Below is a small trained network, with its code and all its weights. Each question gives an input and a class and asks what happens when units are switched off, that is, made to give their printed mean instead of their output.

import numpy as np


def w(rows, s, z=0):
    codes = np.array(rows[::2]) - 128.0
    scale = np.full(codes.shape[1], s)
    scale[-1] = z or s
    return codes * scale


def norm(h):
    return h / np.sqrt((h * h).mean(-1, keepdims=True) + 1e-5)


def f(y):
    return np.maximum(y, 0)


def log_softmax(a):
    a = a - a.max(-1, keepdims=True)
    return a - np.log(np.exp(a).sum(-1, keepdims=True))


def net(x, mask):
    res = np.array(x, float).reshape(1, 2) / 4 @ E
    u = 0
    for l in range(4):
        y = f(norm(res) @ A[l][:, :-1].T + A[l][:, -1])
        res = res + np.where(mask[u : u + 7], y, B[l][:, -1]) @ B[l][:, :-1]
        u += 7
    return log_softmax(norm(res)[-1] @ U[:, :-1].T + U[:, -1])


A, B = {}, {}
E = w([
[107,163,35,88,173,70,97,175,161,150,128,98],'x0',
[163,125,79,105,79,191,180,255,137,140,144,72],'x1',
],0.0079)
A[0] = w([
[106,138,164,182,149,73,73,65,135,122,122,61,145],'0.n0',
[138,91,129,140,76,76,128,172,180,83,112,43,10],'0.n1',
[119,218,35,144,133,146,166,162,114,97,69,41,157],'0.n2',
[109,145,149,144,159,167,113,92,76,128,186,166,73],'0.n3',
[148,104,40,210,119,157,175,218,176,125,163,76,5],'0.n4',
[144,143,135,81,164,140,95,173,173,135,158,20,76],'0.n5',
[254,95,146,92,129,43,166,175,136,108,71,148,19],'0.n6',
],0.0057,0.0019)
B[0] = w([
[195,120,107,77,217,107,163,224,152,124,96,137,222],'0.n0',
[202,139,119,90,169,65,134,119,78,64,6,166,172],'0.n1',
[99,95,96,174,77,139,132,33,98,81,196,118,253],'0.n2',
[104,178,131,99,68,114,118,190,80,95,142,114,182],'0.n3',
[80,137,105,63,131,216,168,221,116,100,54,174,254],'0.n4',
[188,253,116,150,146,86,148,55,179,104,245,117,218],'0.n5',
[87,118,166,72,134,188,79,136,88,143,179,203,142],'0.n6',
],0.0073,0.006)
A[1] = w([
[248,126,189,128,87,219,68,145,108,82,144,198,126],'1.n0',
[66,123,168,146,253,48,5,135,201,144,104,152,7],'1.n1',
[161,171,38,114,91,125,39,117,189,159,132,8,67],'1.n2',
[140,35,152,148,35,221,172,133,164,103,123,82,87],'1.n3',
[139,107,110,127,105,143,69,217,52,155,121,82,100],'1.n4',
[136,114,102,118,114,214,111,134,196,20,119,202,72],'1.n5',
[57,150,86,138,63,186,139,155,55,118,100,92,45],'1.n6',
],0.0051,0.0014)
B[1] = w([
[41,89,158,133,137,52,95,166,88,91,184,82,253],'1.n0',
[147,151,137,65,46,157,172,77,209,160,96,8,238],'1.n1',
[122,161,202,222,92,117,105,147,150,134,109,128,184],'1.n2',
[133,132,122,217,56,77,129,32,255,144,127,55,219],'1.n3',
[134,166,160,106,202,122,132,39,183,196,164,87,153],'1.n4',
[208,116,122,130,181,140,94,151,120,159,170,86,233],'1.n5',
[150,131,79,110,99,139,39,168,81,190,170,102,216],'1.n6',
],0.007,0.0055)
A[2] = w([
[108,132,132,175,63,192,124,85,169,189,151,131,126],'2.n0',
[177,83,181,113,106,162,117,254,127,173,91,105,66],'2.n1',
[123,171,82,70,133,66,97,56,224,134,110,194,251],'2.n2',
[125,147,114,35,151,207,153,105,161,126,110,53,103],'2.n3',
[120,96,60,88,78,185,159,158,149,146,137,110,89],'2.n4',
[151,196,93,15,113,237,186,148,86,115,91,192,22],'2.n5',
[137,166,115,97,76,137,198,127,179,169,79,90,191],'2.n6',
],0.0069,0.0015)
B[2] = w([
[56,197,31,203,165,142,109,63,112,159,76,186,171],'2.n0',
[102,176,204,174,201,102,137,175,42,162,77,109,165],'2.n1',
[103,64,157,168,125,196,183,135,135,148,135,174,241],'2.n2',
[200,159,203,134,34,213,133,133,141,106,35,239,253],'2.n3',
[157,150,148,99,183,40,81,136,222,173,166,130,207],'2.n4',
[193,201,44,125,31,164,96,145,254,132,178,126,201],'2.n5',
[158,83,109,41,142,149,107,118,76,148,127,194,231],'2.n6',
],0.0068,0.0069)
A[3] = w([
[117,108,158,113,169,54,139,147,72,59,132,138,88],'3.n0',
[92,166,102,189,182,114,161,106,120,116,158,209,41],'3.n1',
[97,138,149,93,124,167,107,146,127,206,38,151,71],'3.n2',
[65,102,83,178,172,142,191,36,101,131,152,101,74],'3.n3',
[192,132,151,64,141,133,152,122,126,144,79,173,55],'3.n4',
[81,57,128,84,170,55,142,193,98,54,120,90,11],'3.n5',
[107,147,60,2,83,160,134,181,170,128,128,162,8],'3.n6',
],0.0073,0.0013)
B[3] = w([
[95,254,84,92,203,74,105,177,128,97,118,147,166],'3.n0',
[156,146,216,114,209,155,188,153,86,189,108,201,155],'3.n1',
[73,58,184,92,147,123,150,112,152,152,101,192,200],'3.n2',
[84,102,67,118,114,168,178,100,70,117,174,86,171],'3.n3',
[115,63,54,134,107,80,148,67,131,109,82,93,217],'3.n4',
[124,218,164,59,206,63,126,149,128,64,39,98,158],'3.n5',
[164,99,90,138,111,112,63,104,102,37,115,118,255],'3.n6',
],0.0086,0.0079)
U = w([
[106,156,112,152,195,176,227,101,100,144,174,166,119],'0',
[81,205,157,100,193,51,124,145,119,50,97,103,154],'1',
[148,48,143,67,104,121,172,88,183,93,47,189,159],'2',
[105,132,190,149,137,152,92,179,167,244,93,133,114],'3',
[52,115,114,197,66,101,111,93,126,144,199,44,152],'4',
[161,63,120,133,142,96,141,161,120,108,161,94,2],'5',
[240,195,73,114,87,163,69,187,185,78,163,141,147],'6',
],0.012,0.0051)

Each question gives the input, the list of numbers given to net, and the class t.
The units are the neurons (one row each of A and B). Each row of codes is followed by its name. A weight is (code - 128) times the scale printed after its matrix; where a second scale follows, it is the last column's (A, B and U).
mask holds one flag per neuron, layer by layer. A switched-off neuron (its flag False) gives its mean, the last column of its row in B, instead of its output. The means were averaged over made-up inputs and are rounded, as every weight is.
A unit's drop is (log p(t) with every unit on - log p(t) with that unit switched off) / (log p(t) with every unit on - log p(t) with every unit switched off).
The circuit of an input: a set's keep is (log p(t) with only the set's units on - log p(t) with every unit switched off) / (log p(t) with every unit on - log p(t) with every unit switched off). Starting from the 12 units with the biggest drops (on a tie, the unit counted first), units are removed one at a time, each time the one whose removal leaves the highest keep (on an exact tie, the one counted first), for as long as the keep stays at least 0.8.
circuit, biggest first: the units of the circuit, biggest drop first
top k neurons: the k neurons with the biggest drops, biggest first
top k neurons in layer l: the k neurons of layer l with the biggest drops, biggest first
drop of u: that unit's drop, to one decimal
input [8,-3], class 2: circuit, biggest first -> (1.n0, 2.n2)
input [-6,4], class 4: circuit, biggest first -> (1.n3, 1.n0)
input [5,1], class 0: top 3 neurons in layer 0 -> (0.n5, 0.n2, 0.n0)
input [-4,-6], class 1: top 3 neurons -> (0.n3, 1.n0, 2.n3)
input [-5,8], class 3: top 2 neurons -> (2.n1, 1.n3)
input [-1,1], class 3: top neuron -> (0.n5)
input [-4,4], class 3: top 2 neurons -> (0.n4, 0.n2)
input [-7,5], class 4: top 3 neurons -> (1.n3, 0.n0, 1.n0)
input [-7,7], class 3: top 2 neurons in layer 0 -> (0.n4, 0.n2)
input [5,-2], class 2: top 4 neurons -> (1.n1, 1.n0, 0.n0, 1.n3)
input [8,-2], class 0: top 2 neurons -> (0.n4, 0.n2)
input [-4,6], class 3: top 2 neurons -> (2.n1, 0.n4)
input [2,-1], class 2: top 2 neurons -> (0.n0, 0.n4)
input [-2,1], class 4: top 3 neurons -> (0.n0, 1.n3, 0.n5)
input [8,0], class 0: top neuron -> (3.n1)
input [-8,-1], class 4: top 2 neurons -> (1.n3, 0.n1)
input [-3,0], class 4: top 4 neurons -> (0.n0, 0.n5, 0.n1, 1.n3)
input [-4,-1], class 1: top 2 neurons -> (0.n2, 1.n0)
input [-2,3], class 3: top 2 neurons in layer 0 -> (0.n4, 0.n0)
input [-6,2], class 4: drop of 1.n3 -> 0.7
input [7,0], class 0: drop of 3.n1 -> 0.1
input [6,-8], class 2: drop of 1.n1 -> 0.3
input [4,-3], class 2: drop of 1.n2 -> 0.0
input [-4,3], class 4: top 2 neurons in layer 0 -> (0.n0, 0.n3)
input [-2,-2], class 1: top neuron -> (0.n3)
